Each row has two labels, one from each of two sets.
 -3   2  11  -4  19   5   1   1  18 -19 -12   7  -8   2  12  -2  -3   6   7   2   1  -1 -15  10   7  -1  -2   9  10 -13  -3  -8   7  10   1 -11  -3  -6  -7   3  10   9  14   0  -3 -21   6  -6  12   8   0   6   8  17  -6  -9   2   0  -1  24  -7   4  -3 -16   4   1  -5 -10 | kivu, E
 -7   9  -1 -13  -8 -12  -9 -11  -4  14   8 -14   0  -2 -20  -1   4  13  -8  -1 -22  -7  21  -4  -6  -5   3 -14 -14   6 -15  16 -21  -4   1   2   8  -4 -22 -17   1 -30 -17   4   5  42   0  15  -9  11   0  -2  26  -2  -5  11   7  -7   0   0  -6   0  -6  -4  11  -1  14  30 | zitom, B
  4  13  -3 -13  -3 -23   2  -2 -20   8   1 -21  -3  -1 -17   7  -6 -14 -11   4  -1 -12  16 -10   0 -17   1   3  -9  18   0  27 -11 -12  -3  -3  11  -5 -11 -18  -6 -19 -15  18  -8  23   8  13  -1  -2 -12   0  27 -14  -9  14  -6   0   3 -27   2  -4   2  -8  24  -2   6  32 | zitom, B
  1   2   9   6  12   7  -2   1  12 -13  -2  14  -1  -4   2   2  -4   2  11   1   6   1  -5  10   7  -1  -8  11   8 -10 -10   0   8  10   3  -4  -5  -2 -16   4   6   8   0   6  -5 -17  13  -6  -6   0  -3   5   9   8  -1   1  12  -1  -6   6   1   2   4  -9  -3   1   3   6 | Nof, J
  4  15 -20  -4 -11 -20   8 -16 -21  15  15  -2   9 -16 -22  -5   2  -3   4  -4   3  14   5   0  -8   3  10  -3 -17  -6  25   9   5  -8  -7  12   0 -15  -9   2  12 -14 -14  -5 -15  10  19  18 -20  -2  -7  -1  -3 -15  12  25  19   6   6 -35  16 -27  13  18 -18   4   6  43 | Sime, B
  2 -11  11  13  12   2   3   9 -10 -21  -2  20  -7  11  16   2   1  10  12  16   7   7 -13  16   9  -9   6   2   8  -3  -3 -19  17  16   8   0   3  -2   0  -7   5  11  -1   5   4  -5  -3 -19  15   2 -10  -2  13   7  -1  -9  14   5  -7   3   1   7  -2  -8   3   7  -9   1 | zitom, N
 -2  -4  -3  11 -22  10   0  -3   6   0  12   6   8   9 -15   3   6  12   9 -10   1  10  13   0   5 -13   1   2   5   4 -20   8  15  15   8  17 -10  15 -42  -6   6  -2 -25  10   2  24  12  -2 -27   2  -3  -5  18  -5  -7  17  34   6 -32  -8   4  24  11  -5   2   2  11  22 | lave, B
 -1 -18  11  15  16   9  -1   7  -4 -16   1  26  -1 -12  12   2  -5  -7  13   7   8   8  -7   9   6  10  -9   9  13   0  -2  -8   7   5   4   0  -2  -3  16  19  -6  10  11   4   4 -32  14 -12  -7 -10 -13   5 -10   0   8  -5   0  -8   5  -6   5 -13   5  -7 -18   7  -4 -10 | Sime, E
  3  -4  -9  12 -29 -24  -7   2 -55  16  19 -10   3  11 -16   4  13  11  -6  10  -9   9  21  -8  -1 -23  22 -24 -20  25 -10  -1  -2  -3   7  14  12   1  -2 -38  -9 -15 -31   4   9  60 -12   4  -3  -2 -13 -16  25 -25   1  11  16  -2   8 -47  10   9 -12   8  29  10   2  41 | zitom, T
 -2 -17   9  16  21  18   2  14  -1 -12   2  38  -4   4  16   2  -5   6  15   1  26  -3  -7  13  10  12  -7  12  10 -13  -5  -7  12   8   7  14 -11   0   9  18  -5  26  -4   1   0 -24   1 -19   3  -9   6   9  -6   5  10   0  17   2 -19   1   4   1  10   8 -33   7  -5  -5 | lave, E
 -4  24   2  -4  -1 -16  -7 -13   1   9   5 -12   0 -10 -21   3   4  17   0  -2 -10  -5  21   5   4  -8   1 -10 -22  -6 -23  21 -15   0  -3  -2  -8  -8 -20 -22   8 -20 -23   1 -12  24   6  22 -11  14   3  -2  21   0  -4  12  12 -11  10  -4   3  -1  -3   2  24  -4  10  40 | zitom, B
 -4   8   3  12  28  -4   0  -2  -2  -4   0  27  -2 -30   6   2  -6   5  17   5  14   6  -5  11  12  16  -7   9 -13 -24  -1   2   3  -1  -4  -6 -16 -13  26  12   4  16   6 -10 -16 -45  16   2  -7  -6   3   5 -24   5  19   0   0 -16  28  -8   9 -36   7  17 -15   5  -6   7 | Sime, E
  0 -36  -1  10  -1  19   7   6  -1 -15   3  25   5  -5  17  -8  -5 -23  10   2   2  22 -28   4  -9  21  -7  10  30  11  32 -28  23   5   2   4   8  12  21  45  -3  16  36  -2  21 -43  12 -24  -6 -17 -22  -1 -27  -1   8 -10  -4  10  -8  -2   4 -15  12  -8 -51   5   6 -44 | Sime, E
 -5 -20   3  21   1  14  -7   0  -2  -4  12  26   3 -22   7  -6   7   1  14   1  -6  18  -2   5   2  20  -8  -4   6  -1  -7 -20   3   1   5   4  -5   0  22  28  -6   3  14 -10  15 -27  11  -7 -20  -8  -7  -5 -25   1  16  -5  -3 -15  17  -6   3 -20   1   5 -27   4   0 -19 | Sime, E
 -4 -26  18  17  15  18  -2   6   8 -28   4  39  -3   1   9  -2  -2   4  19   7   2  12 -10  17   7   7  -7   8  22  -3 -11 -15  16  17   9  10  -2   1  -8  24   3   4   8   8  15 -16  14 -22  -8   0 -15   2  13   8  -3  -3  24   0 -21   9   1   4   9 -15 -31   5   1  -4 | Nof, E
